Each row has a name. After each piece below comes the name of the row it's from, unless a question asks for something else. Each question is about the rows just above it. Places in a row count from 1.

[174  84  78 148] : z_990
[137  85  78 127] : z_514
[153 136 145  97] : z_104
[154 136 149 151] : z_333
[174] is at row and place => z_990, 1
Go on from [84 78] to the end of its row. => [148]
Row and place of [153] in the named rows: => z_104, 1
After [154 136], its row goes on with => [149 151]
Row and place of [137] in the named rows: => z_514, 1

[110 130 120 123]  z_340
[150 122 130 123]  z_733
[100 137 121 130]  z_710
[137 114 144 124]  z_630
[111 143 128 137]  z_58
[137 130 119 128]  z_904
[ 92 136 133 138]  z_456
[146 124 150 132]  z_998
[ 84 144 132 137]  z_721
[157 113 144 129]  z_804
[102 141 131 143]  z_29
[157 133 145 129]  z_988
The rest of the row after [137 130]: => [119 128]
The rest of the row after [130 120]: => [123]
The rest of the row after [113 144]: => [129]
Where in the named rows is [145]? => z_988, 3

[143 140 138 141 143 140 139 139 140 138 142 138 144 140 142 144 139 138
 141 143 140 138 144 139 143 143 139 144]  z_620
[136 114 105 121 137 115 152 112 118 108 129 109 139 118 126 142 110 105
 125 136 114 102 137 118 137 133 110 137]  z_336
[138 115 106 123 139 116 114 113 119 109 131 110 142 119 128 144 111 106
 126 138 115 103 139 113 139 135 111 139]  z_205
[161 118 100 131 162 119 115 113 125 105 148 107 167 125 141 172 110 100
 139 161 118  94 163 112 139 135 109 163]  z_811
[103 131 142 122 102 130 132 134 126 139 111 138  99 126 115  95 136 142
 117 102 131 146 101 133 102 106 136 101]  z_791
[149 117 104 127 150 118 115 113 122 107 139 109 154 123 134 158 111 104
 133 150 117  99 151 114 150 145 110 151]  z_184
[138 115 106 123 139 116 114 113 119 109 131 110 142 119 128 145 111 106
 127 139 115 103 139 113 139 135 111 139]  z_500
[144 141 139 142 144 140 140 140 141 139 143 139 145 141 143 145 140 138
 142 144 141 139 145 140 145 144 139 145]  z_320
[136 114 105 121 137 115 113 112 118 108 130 109 140 118 126 143 110 105
 125 137 114 102 137 113 137 133 110 137]  z_984
[105 141 156 129 103 140 143 145 134 151 115 150  99 134 121  94 147 155
 123 104 141 161 103 144 103 109 148 103]  z_939
asked: [105 141 156 129 103 140 143 145 134 151 115 150  99 134 121  94 147 155
 123 104 141 161 103 144 103 109 148 103] => z_939
The rest of the row after [143 143 139]: => [144]
The rest of the row after [102 130 132 134]: => [126 139 111 138  99 126 115  95 136 142 117 102 131 146 101 133 102 106
 136 101]
asked: [149 117 104 127 150 118 115 113 122 107 139 109 154 123 134 158 111 104
 133 150 117  99 151 114 150 145 110 151] => z_184
Which row holds [138 115 106 123 139 116 114 113 119 109 131 110 142 119 128 144 111 106
 126 138 115 103 139 113 139 135 111 139]? => z_205

[139 117 135 131 124 134 129 122 124]  z_19
[123 162 116  93 139 122 146 149  93]  z_277
[119 113 120 136 127 115 120 116 150]  z_703
[125 103 116 133 127 114 118 109 147]  z_884
[136 125 140 120 134 128 134 132 113]  z_598
[124 110 172 125 116 121 153 146 112]  z_52
[119 113 120 134 127 115 120 116 150]  z_749
[151 164 116  98 152 116 139 147 107]  z_452
[154 150 124  98 146 128 135 142 100]  z_894
[121 115 114 133 119 150 110 115 129]  z_65
[114 132  87 168 126 129  98  96 184]  z_758
Where in the named rows is [142]? => z_894, 8
After [134 127 115], its row goes on with => [120 116 150]

[ 85 111 100  88] = z_574
[129 128  77 114] = z_474
[111 110 101  88] = z_596
[129 129  77 114] = z_138
After [110 101], its row goes on with => [88]
After [ 85 111 100], its row goes on with => [88]
The rest of the row after [129 128  77]: => [114]
The row with [129 128  77 114] is => z_474
Row and place of [85] in the named rows: => z_574, 1
Go on from [111 100] to the end of its row. => [88]
After [111 110 101], its row goes on with => [88]

[106 156 108 112 139 141 130  99 124] -> z_947
[145 104 123 116 144 138 124 126  99] -> z_455
[133 112 126 132 127 143 129 128 126] -> z_602
[123 130 127 137 127 136 124 123 137] -> z_486
[155 148 122 160 129 137 124 121 146] -> z_812
[138 117 128 156 128 138 123 133 136] -> z_495
[135 119 128 137 127 136 125 131 133] -> z_651
[137 128 125 128 130 129 126 129 134] -> z_264
[122 138 109 131 139 149 132 116 157] -> z_982
[123 123 125 119 127 134 134 123 119] -> z_366
Where do [123 123 125 119 127 134 134 123 119] appear? => z_366
Row and place of [155] in the named rows: => z_812, 1
Go on from [137 124] to the end of its row. => [121 146]
[160] is at row and place => z_812, 4
Where in the named rows is [135]? => z_651, 1
Go on from [128 137 127 136] to the end of its row. => [125 131 133]

[133 144 165  80 136 122 136 136 127 117 153  90] : z_608
[107 143 148  92 135 127 137 133 130 101 152 113] : z_582
[105 132 160  77 122  91 138 123 115 119 155 111] : z_51
[106 145 169 119 137 116 138 129 132 116 155 123] : z_118
[107 136 155 104 137 116 138 128 132 116 155 112] : z_866
The rest of the row after [135 127 137]: => [133 130 101 152 113]
After [138 128 132 116 155], its row goes on with => [112]
Where in the named rows is [160]? => z_51, 3
Where in the named rows is [153]? => z_608, 11
Row and place of [105] in the named rows: => z_51, 1
The rest of the row after [138 128 132]: => [116 155 112]
The rest of the row after [137 116 138 129 132]: => [116 155 123]

[142 131 144 115 123 131 113 115 130 127 128 114 177 118] -> z_526
[142 131 146 114 124 128 118 112 131 126 128 132 177 120] -> z_700
[142 131 150 126 104 120 113 117 128 119 128 110 177 129] -> z_98
[142 131 141 110 131 137 103 126 127 133 128 117 177 110] -> z_73
[142 131 144 115 123 131 113 117 133 121 128 114 177 116] -> z_660
[142 131 148 123 109 123 128 103 134 121 128 111 177 126] -> z_88
[142 131 150 126 104 120 133  99 130 119 128 110 177 129] -> z_373
[143 132 143 114 123 132 112 118 116 129 128 115 177 115] -> z_378
[142 131 144 115 123 131 113 117 129 129 128 115 177 116] -> z_327
[142 131 149 123 108 122 129 102 133 121 128 111 177 126] -> z_347
[142 131 143 114 124 132 111 118 129 129 128 115 177 115] -> z_463
[143 131 143 114 125 133 110 119 129 129 128 115 177 115] -> z_412
The rest of the row after [114 123]: => [132 112 118 116 129 128 115 177 115]
Go on from [113 117 129] to the end of its row. => [129 128 115 177 116]
asked: [142 131 143 114 124 132 111 118 129 129 128 115 177 115] => z_463
After [134 121], its row goes on with => [128 111 177 126]
Row and place of [149] in the named rows: => z_347, 3
After [143 132 143], its row goes on with => [114 123 132 112 118 116 129 128 115 177 115]
The row with [142 131 149 123 108 122 129 102 133 121 128 111 177 126] is => z_347

[157 123 157 100 144 107 157 120 162 111 108 122 118 109 102 154 116] : z_958
[124 144 115 100 137 143 126 152 141 154 150 143 143 145 105 145 144] : z_890
[139 126 141 128 118 117 141 125  80 119 111 125 111 114 132 102 105] : z_614
[106 116 105 107 119 144 114 107 114 102 152 120 145 148 109 125 137] : z_344
[124 101 123 129 128 126 120  91 127  87 134 125 111 114 133 102 131] : z_672
Go on from [125 111 114 132 102] to the end of its row. => [105]
asked: [139 126 141 128 118 117 141 125  80 119 111 125 111 114 132 102 105] => z_614

[129 150 129 139 128 128 134 134]  z_458
[129 150 128 140 128 128 134 134]  z_685
[129 153 128 141 128 128 133 133]  z_858
[131 137 128 137 128 128 141 141]  z_793
[129 173 140 144 128 128 132 132]  z_281
[128 150 128 140 128 128 134 134]  z_482
[136 135 128 136 129 128 157 157]  z_788
[130 138 128 138 128 128 140 140]  z_782
[129 167 134 143 128 128 132 132]  z_636
[129 155 128 141 128 127 132 132]  z_563
[129 152 128 141 128 128 133 133]  z_192
The rest of the row after [153 128]: => [141 128 128 133 133]
The rest of the row after [128 138 128]: => [128 140 140]
After [129 150 128], its row goes on with => [140 128 128 134 134]
Go on from [128 138 128 128] to the end of its row. => [140 140]
Go on from [134 143 128 128 132] to the end of its row. => [132]
Go on from [129 173] to the end of its row. => [140 144 128 128 132 132]
[135] is at row and place => z_788, 2

[118 155 126 109 116 110 141 143] = z_454
[126 141 142 135 135 116 124 160] = z_566
[111 144 129 136 116 110 126 177] = z_964
[112 143 148 150 125 120 129 185] = z_612
[125 134 122 135 116 109 111 143] = z_155
[128 152 122 106 117 116 121 141] = z_752
[114 145 129 140 121 119 123 179] = z_985
[128 138 123 115 142 119 122 120] = z_869
[131 141 116 100 119 117 119 124] = z_580
[126 137 129 124 137 114 119 129] = z_494
Where in the named rows is [140]? => z_985, 4
Go on from [117 116] to the end of its row. => [121 141]
After [126 141 142 135], its row goes on with => [135 116 124 160]
After [119 123], its row goes on with => [179]
After [136 116], its row goes on with => [110 126 177]

[ 87 123 173 127 156  88 124 135  83] : z_398
[ 92 123 173 127 123  88  83 135  83] : z_139
[126  89 155 140 132  86 147 147 164] : z_231
[146  93 161 173 140 165 147 161 167] : z_643
Where in the named rows is [155]? => z_231, 3
[126] is at row and place => z_231, 1
Row and place of [146] in the named rows: => z_643, 1
Row and place of [86] in the named rows: => z_231, 6
Where in the named rows is [92]? => z_139, 1

[141 123 131 120 129 112 148 121 155 125 145 125  85 109 145 140 110 133
 128 147 156 109 118 117]  z_265
[129 135 167 157 144 123 126 119 117 125 122 156 142 152 148 117 128 130
 142 111 107 115 141 155]  z_157
[104 133 119 114 118 140 119 126  89 130 143 136 128 117 148 116 124 147
 136  86 115 118 142 145]  z_279
[137 117 126 143 123 135 125 141 125 130 105 129 135 166 133 151 150 108
 125 151  95 155 120 120]  z_967
[103 136 119 120 120 142 122 123  92 129 138 142 141 121 149 116 125 151
 139  90 120 111 145 147]  z_769
The rest of the row after [125 151  95]: => [155 120 120]
After [148 116], its row goes on with => [124 147 136  86 115 118 142 145]
Where do [103 136 119 120 120 142 122 123  92 129 138 142 141 121 149 116 125 151
 139  90 120 111 145 147] appear? => z_769

[129 137 170 148 149 144 112 106 138 125  97 124] = z_343
[141 104 146 127  91 126 141 143 137 114 147 159] = z_902
[ 73 111 160 111 130 103 119 105 138 138 141 101] = z_128
[145 127 151 120 121 110 163 121  88 149 100 127] = z_648
[144  82 137 149 109 151 105  95 114 101 102 132] = z_423
[115 133 100 132 156 100 144 148 170 118  96 176] = z_817
[123  98 126 104 170 146 147 133 115  90 106 109] = z_470
[ 97 102 136 153 149 105 124 100 137  92 138  98] = z_501
Which row holds [115 133 100 132 156 100 144 148 170 118  96 176]? => z_817
Go on from [105 138] to the end of its row. => [138 141 101]

[113 110 126 124 134 135 150 143 147 147 143 146 145]  z_726
[ 86 114 134 131 139 136 159 146 153 154 157 160 151]  z_72
[186  87 117 125 127 105 106 108 107 119 116 109 136]  z_498
[ 99 120 128 120 124 127 130 153 152 152 148 165 141]  z_137
[137 138 116 125 138 136 159 146 153 153 123 121 117]  z_528
[110  87 117 125 128 129 137 137 147 153 146 163 151]  z_576
The rest of the row after [116 125]: => [138 136 159 146 153 153 123 121 117]
After [ 87 117 125 128], its row goes on with => [129 137 137 147 153 146 163 151]
Row and place of [160] in the named rows: => z_72, 12
After [136 159 146 153 154], its row goes on with => [157 160 151]
Row and place of [105] in the named rows: => z_498, 6

[127 169 142 133 144 160 144 129 176 141 148 169 149 131 178 146] : z_606
[128 132 111 132 136  88 135 133 129 110 138 130 124 153 123 105] : z_397
[140 148 143 134 143  96 115 125 145 111 129 147 130 135 126 148] : z_409
[164 115 127 125 128 130 148 158 122 121 141 126 141 156 142 121] : z_22
[143 161 149 130 121 130 136 116 130 120 126 176 173 144 144 129] : z_97
[134 133 134 126 139 152 142 144 122 121 115 125 142 125 163 124] : z_803
[129 123 130 128 119  85 110  89 103 121 142 126 126 137 122 151] : z_374
After [147 130], its row goes on with => [135 126 148]
[178] is at row and place => z_606, 15
Go on from [122 121 115 125 142] to the end of its row. => [125 163 124]
The rest of the row after [142 126]: => [126 137 122 151]
After [138 130 124], its row goes on with => [153 123 105]

[176 148  94 117  95 118 139 150] : z_577
[150  85 149 117  95 117 139 150] : z_712
[150  86 174  86 168 149 147 172] : z_424
[150  85 149 117  95 117 139 150] is in which row? => z_712
Where in the named rows is [147]? => z_424, 7
Where in the named rows is [148]? => z_577, 2
Go on from [150  86] to the end of its row. => [174  86 168 149 147 172]
After [117 139], its row goes on with => [150]

[158 152 116 109 114] : z_781
[175 170 132 134 140] : z_549
[156 150 134 119 128] : z_218
[175 131 150 134 140] : z_688
[132 129  98 119 117] : z_411
[158 152 136 119 130] : z_425
[140 136 116 109 113] : z_607
[132 130 112 108 111] : z_293
[166 169 102 150 152] : z_524
After [156 150], its row goes on with => [134 119 128]
The rest of the row after [169 102 150]: => [152]
After [132 130], its row goes on with => [112 108 111]
After [129  98], its row goes on with => [119 117]
[131] is at row and place => z_688, 2

[150 148 163 167 148 106 125 162 159] : z_992
[107 106 163 164 118 166 156  98 105] : z_681
[ 98 151 130  84 123 170  86  83 151] : z_182
[128 136 154 174 115 101 116 159 133] : z_592
Go on from [130  84 123] to the end of its row. => [170  86  83 151]
Row and place of [150] in the named rows: => z_992, 1
[101] is at row and place => z_592, 6
[166] is at row and place => z_681, 6
[174] is at row and place => z_592, 4
Where in the named rows is [107]? => z_681, 1
Where in the named rows is [83]? => z_182, 8

[167 130 154 129 145 127 118 125 134 134 166 177 138 119 159 152 151 152
 145]  z_99
[146 130 154 128 164 126 118 129 106 136 171 165 129 119 146 145 155 148
 149]  z_5
[145 130 160 126 140 126 118 124  90 134 141 150 129 119 137 145 151 148
 145]  z_650
[146 130 154 126 140 126 118 125  98 134 148 155 129 119 143 145 151 148
 144]  z_371
[146 130 165 126 140 126 118 125 103 134 148 155 127 119 143 145 151 148
 145]  z_809
[145 130 154 126 140 126 118 125  99 134 148 155 136 119 137 148 151 148
 154]  z_284
[150] is at row and place => z_650, 12
Row and place of [128] in the named rows: => z_5, 4
Row and place of [160] in the named rows: => z_650, 3
Where in the named rows is [164]? => z_5, 5
After [118 125  99], its row goes on with => [134 148 155 136 119 137 148 151 148 154]

[104 138  93 127 100  87 109  99  96 105 119 134 110 137  89 140 144  94
 144 102 147] : z_162
[104 139  93 134 104  87 111 105  99 108 125 135 110  89  90 140 145  94
 145 103 147] : z_673
[101 131  91 127 100  87 110  99  96 104 119 118 106 137  87 133 136  92
 137  99 139] : z_419
Go on from [ 87 110] to the end of its row. => [ 99  96 104 119 118 106 137  87 133 136  92 137  99 139]
Row and place of [90] in the named rows: => z_673, 15
Go on from [110  99  96 104 119] to the end of its row. => [118 106 137  87 133 136  92 137  99 139]
Go on from [127 100  87 110] to the end of its row. => [ 99  96 104 119 118 106 137  87 133 136  92 137  99 139]
[138] is at row and place => z_162, 2
[108] is at row and place => z_673, 10
Row and place of [103] in the named rows: => z_673, 20

[106 132 148 142 156 124  91 125  99 163 134]  z_50
[127 108 155 153 146 130  91 134 114 111 137]  z_570
[106 132 148 142 156 124  83 123 155 175 107]  z_760
[130 163 114 100 106 164 144 121 119 153 127]  z_946
Row and place of [137] in the named rows: => z_570, 11
Where in the named rows is [100]? => z_946, 4

[ 99 134 109 135 105 132 135 130 140] -> z_855
[129 103 139 156 109 117 117 113 147] -> z_922
[129 103 139 156 129 145 154 118 144] -> z_971
[135 106 140 119 129 123 123 130 135] -> z_628
[107 134 104 126 118 136 132 138 103] -> z_387
[129 104 139 156 109 132 134 139 102] -> z_127
The rest of the row after [129 103 139 156 109]: => [117 117 113 147]
Where in the named rows is [105]? => z_855, 5
Where in the named rows is [136]? => z_387, 6

